Below are the code and all the weights of a small trained network. Each question names an input and a target symbol and asks about switching units off, where a switched-off unit gives its printed mean instead of its output.

import numpy as np


def w(rows, s, z=0):
    codes = np.array(rows[::2]) - 128.0
    scale = np.full(codes.shape[1], s)
    scale[-1] = z or s
    return codes * scale


def f(y):
    return np.maximum(y, 0)


def softmax(a):
    e = np.exp(a - a.max(-1, keepdims=True))
    return e / e.sum(-1, keepdims=True)


def log_softmax(a):
    a = a - a.max(-1, keepdims=True)
    return a - np.log(np.exp(a).sum(-1, keepdims=True))


def net(x, mask):
    ids = ['Φαβεζψ'.index(c) for c in x.split()]
    T = len(ids)
    res = E[ids] + P[:T]
    u = 0
    for l in range(3):
        r = res
        for j in range(3):
            rows = slice(3 * j, 3 * j + 3)
            q, k, v = (r @ M[l][rows].T for M in (Q, K, V))
            z = softmax(np.where(np.tri(T) > 0, q @ k.T / 3**0.5, -1e9)) @ v
            o = O[l][rows]
            res = res + np.where(mask[u + j], z, o[:, -1]) @ o[:, :-1]
        u += 3
        y = f(res @ A[l][:, :-1].T + A[l][:, -1])
        res = res + np.where(mask[u : u + 4], y, B[l][:, -1]) @ B[l][:, :-1]
        u += 4
    return log_softmax(res[-1] @ U[:, :-1].T + U[:, -1])


Q, K, V, O, A, B = {}, {}, {}, {}, {}, {}
E = w([
[159,156,143,133,204],'Φ',
[132,106,148,60,62],'α',
[79,114,140,140,85],'β',
[114,214,189,171,26],'ε',
[160,5,195,46,111],'ζ',
[83,102,136,177,145],'ψ',
],0.016)
P = w([
[69,138,151,169,168],'0',
[50,158,94,40,126],'1',
[80,160,110,35,107],'2',
[132,224,11,116,153],'3',
[147,108,116,254,140],'4',
[132,112,149,186,105],'5',
[165,179,76,203,150],'6',
[203,215,43,156,178],'7',
[189,151,109,139,122],'8',
[176,137,154,105,98],'9',
[201,173,103,175,145],'10',
],0.0053)
Q[0] = w([
[134,119,176,218,92],'0.h0',
[48,162,116,87,144],'0.h0',
[177,180,117,135,137],'0.h0',
[181,111,81,157,109],'0.h1',
[97,106,90,90,146],'0.h1',
[82,149,114,82,146],'0.h1',
[99,132,139,142,149],'0.h2',
[133,3,80,93,163],'0.h2',
[150,126,108,141,135],'0.h2',
],0.013)
K[0] = w([
[103,58,9,106,132],'0.h0',
[61,185,100,141,160],'0.h0',
[116,115,128,114,205],'0.h0',
[72,178,158,118,163],'0.h1',
[99,97,108,129,139],'0.h1',
[137,78,118,153,137],'0.h1',
[115,151,161,124,157],'0.h2',
[121,37,55,114,220],'0.h2',
[159,142,153,104,147],'0.h2',
],0.012)
V[0] = w([
[53,146,95,3,173],'0.h0',
[87,119,189,106,78],'0.h0',
[138,52,43,147,120],'0.h0',
[102,119,95,107,187],'0.h1',
[33,116,25,35,236],'0.h1',
[33,166,65,31,156],'0.h1',
[91,92,139,135,142],'0.h2',
[163,187,195,164,65],'0.h2',
[54,60,126,119,168],'0.h2',
],0.0078)
O[0] = w([
[152,195,33,78,132,193],'0.h0',
[119,186,56,213,169,251],'0.h0',
[58,104,153,58,101,67],'0.h0',
[82,109,173,123,131,84],'0.h1',
[2,138,212,93,143,49],'0.h1',
[43,190,112,92,114,128],'0.h1',
[146,152,82,161,152,143],'0.h2',
[198,111,163,198,141,221],'0.h2',
[141,176,44,156,163,131],'0.h2',
],0.0069,0.0028)
A[0] = w([
[78,177,79,26,106,250],'0.n0',
[221,116,178,64,131,56],'0.n1',
[149,235,193,221,144,138],'0.n2',
[89,254,199,132,108,114],'0.n3',
],0.0094,0.0022)
B[0] = w([
[188,182,193,254,210,197],'0.n0',
[105,142,71,249,179,196],'0.n1',
[64,77,212,27,44,255],'0.n2',
[213,50,154,211,95,177],'0.n3',
],0.0081,0.007)
Q[1] = w([
[208,83,125,108,127],'1.h0',
[163,64,162,149,147],'1.h0',
[127,86,105,99,57],'1.h0',
[93,97,114,21,215],'1.h1',
[182,151,145,137,147],'1.h1',
[103,59,147,65,44],'1.h1',
[134,252,178,82,179],'1.h2',
[58,121,106,227,116],'1.h2',
[82,35,9,109,229],'1.h2',
],0.014)
K[1] = w([
[177,115,160,168,78],'1.h0',
[156,158,176,70,87],'1.h0',
[164,165,149,146,136],'1.h0',
[75,91,92,141,235],'1.h1',
[118,176,115,95,129],'1.h1',
[153,153,164,198,182],'1.h1',
[123,185,248,88,135],'1.h2',
[78,190,120,144,63],'1.h2',
[80,68,58,91,240],'1.h2',
],0.017)
V[1] = w([
[81,188,138,227,21],'1.h0',
[137,101,155,42,104],'1.h0',
[20,20,84,168,78],'1.h0',
[83,223,91,228,120],'1.h1',
[254,6,85,231,75],'1.h1',
[66,69,40,208,110],'1.h1',
[173,60,165,95,208],'1.h2',
[70,146,47,217,106],'1.h2',
[97,100,74,183,159],'1.h2',
],0.0075)
O[1] = w([
[254,123,167,65,209,239],'1.h0',
[177,95,95,184,146,154],'1.h0',
[161,35,69,71,135,149],'1.h0',
[204,150,203,59,191,97],'1.h1',
[30,208,93,70,82,247],'1.h1',
[179,107,106,43,126,94],'1.h1',
[102,223,150,117,124,124],'1.h2',
[158,143,170,54,163,102],'1.h2',
[141,192,187,60,157,94],'1.h2',
],0.007,0.012)
A[1] = w([
[102,146,74,166,157,4],'1.n0',
[78,137,24,136,49,138],'1.n1',
[36,84,92,124,255,78],'1.n2',
[209,121,96,102,135,32],'1.n3',
],0.0095,0.0022)
B[1] = w([
[205,48,121,105,98,162],'1.n0',
[165,181,145,82,201,255],'1.n1',
[123,254,247,192,170,160],'1.n2',
[65,4,110,103,104,198],'1.n3',
],0.0065,0.0081)
Q[2] = w([
[58,120,166,152,253],'2.h0',
[80,120,146,78,88],'2.h0',
[223,246,132,92,248],'2.h0',
[65,113,122,127,125],'2.h1',
[142,202,161,196,163],'2.h1',
[65,123,38,139,24],'2.h1',
[80,74,89,57,86],'2.h2',
[182,139,2,115,57],'2.h2',
[209,129,52,78,70],'2.h2',
],0.0099)
K[2] = w([
[55,69,201,108,139],'2.h0',
[104,171,139,103,204],'2.h0',
[124,183,183,81,11],'2.h0',
[74,114,111,119,132],'2.h1',
[142,167,170,168,144],'2.h1',
[17,98,101,85,66],'2.h1',
[137,115,150,238,163],'2.h2',
[91,138,80,156,193],'2.h2',
[162,131,55,112,222],'2.h2',
],0.012)
V[2] = w([
[106,67,76,88,116],'2.h0',
[62,70,184,27,4],'2.h0',
[142,141,102,117,40],'2.h0',
[62,110,166,89,35],'2.h1',
[179,111,211,64,80],'2.h1',
[215,126,1,147,112],'2.h1',
[243,174,122,189,75],'2.h2',
[104,105,164,121,57],'2.h2',
[40,87,98,165,179],'2.h2',
],0.0085)
O[2] = w([
[195,177,78,105,143,36],'2.h0',
[254,158,141,149,14,173],'2.h0',
[151,196,149,131,90,130],'2.h0',
[213,163,112,171,157,2],'2.h1',
[96,159,111,203,146,219],'2.h1',
[79,184,205,117,154,102],'2.h1',
[159,230,180,161,216,163],'2.h2',
[166,142,197,123,71,60],'2.h2',
[123,78,61,172,100,67],'2.h2',
],0.0074,0.0042)
A[2] = w([
[70,91,185,204,64,93],'2.n0',
[19,154,2,83,89,249],'2.n1',
[137,248,95,153,41,189],'2.n2',
[37,139,120,134,139,189],'2.n3',
],0.0079,0.0018)
B[2] = w([
[140,165,229,195,65,214],'2.n0',
[76,59,99,56,1,195],'2.n1',
[59,68,76,156,221,255],'2.n2',
[190,187,72,92,93,228],'2.n3',
],0.0087,0.0075)
U = w([
[109,95,166,220,104,179],'Φ',
[108,158,173,144,159,180],'α',
[203,120,163,124,113,195],'β',
[136,115,93,203,141,2],'ε',
[84,111,115,150,102,175],'ζ',
[96,2,165,166,180,48],'ψ',
],0.0079,0.0037)

Each question gives the input, a string of symbols that net reads in full, and the target symbol t.
The units are the heads (3 rows each of Q, K, V and O) and the neurons (one row each of A and B). Each row of codes is followed by its name. A weight is (code - 128) times the scale printed after its matrix; where a second scale follows, it is the last column's (O, A, B and U).
mask holds one flag per unit, layer by layer, with each layer's heads first. A switched-off unit (its flag False) gives its mean, the last column of its rows in O or B, instead of its output. The means were averaged over made-up inputs and are rounded, as every weight is.
A unit's drop is (log p(t) with every unit on - log p(t) with that unit switched off) / (log p(t) with every unit on - log p(t) with every unit switched off).
The circuit of an input: a set's keep is (log p(t) with only the set's units on - log p(t) with every unit switched off) / (log p(t) with every unit on - log p(t) with every unit switched off). Starting from the 12 units with the biggest drops (on a tie, the unit counted first), units are removed one at a time, each time the one whose removal leaves the highest keep (on an exact tie, the one counted first), for as long as the keep stays at least 0.8.
units of the circuit, in order: the units of the circuit, biggest drop first
k most important neurons: the k neurons with the biggest drops, biggest first
k most important neurons of layer l: the k neurons of layer l with the biggest drops, biggest first
which heads matter: for each layer, one digit per head in row order, 1 if its drop is at least 0.15 and else 0, layers parted by /
input ζ β ψ ζ, target ζ: units of the circuit, in order -> [0.h2; 1.h0; 2.n1]
input β ζ Φ Φ, target β: 2 most important neurons of layer 0 -> [0.n0; 0.n2]
input ψ ψ ψ, target ψ: which heads matter -> 011 / 010 / 000
input β ζ Φ Φ Φ ψ Φ, target Φ: units of the circuit, in order -> [1.h0; 2.n0; 2.h2]
input β α Φ ζ ε ε ζ Φ β, target ε: 2 most important neurons of layer 0 -> [0.n2; 0.n3]
input ε ψ α α β Φ ζ, target β: units of the circuit, in order -> [2.h0; 0.n2]
input Φ α Φ Φ Φ β Φ Φ ψ Φ α, target Φ: which heads matter -> 010 / 110 / 001
input α β ζ, target α: 2 most important neurons -> [0.n0; 0.n2]
input β Φ ψ α, target β: units of the circuit, in order -> [0.n0; 1.h1; 0.n2; 2.n2]
input α Φ ζ ψ α ζ ζ ψ ζ ψ, target ζ: which heads matter -> 001 / 100 / 110
input ζ Φ Φ Φ ζ ψ ε α ε Φ, target ε: most important neuron -> [0.n1]
input Φ Φ ζ Φ ζ, target Φ: units of the circuit, in order -> [1.h0; 2.n0]
input Φ β β ζ, target Φ: 3 most important neurons -> [0.n0; 0.n2; 2.n0]
input α ζ ζ α Φ, target ζ: units of the circuit, in order -> [0.n0; 1.h0; 2.n1]
input β α ζ β, target β: most important neuron of layer 1 -> [1.n3]
input Φ ψ ζ ζ ζ ζ, target ζ: which heads matter -> 000 / 101 / 100
input α β ψ ζ ε β ψ Φ ζ α, target ε: 4 most important neurons -> [0.n2; 2.n2; 0.n3; 1.n1]
input ε ψ α ζ ζ, target β: which heads matter -> 111 / 101 / 100
input ζ ζ ε ψ ζ α α ψ Φ, target ψ: units of the circuit, in order -> [1.h2; 0.n2; 1.h1]
input α ζ ζ ζ Φ ζ β ε ε ψ ζ, target ε: which heads matter -> 011 / 010 / 100
input Φ Φ ε, target Φ: which heads matter -> 000 / 100 / 000
input Φ ε ε, target Φ: 2 most important neurons -> [0.n2; 2.n0]
input Φ Φ ζ α, target Φ: 2 most important neurons -> [0.n0; 2.n0]
input ε Φ ε, target ε: 3 most important neurons -> [0.n2; 0.n0; 1.n1]
input Φ Φ Φ, target Φ: which heads matter -> 010 / 100 / 000
input β β ψ ζ Φ ε ψ α ψ β, target ζ: units of the circuit, in order -> [0.n3; 2.n1; 1.h1]
input ζ Φ ε ψ, target α: 2 most important neurons -> [0.n3; 1.n1]
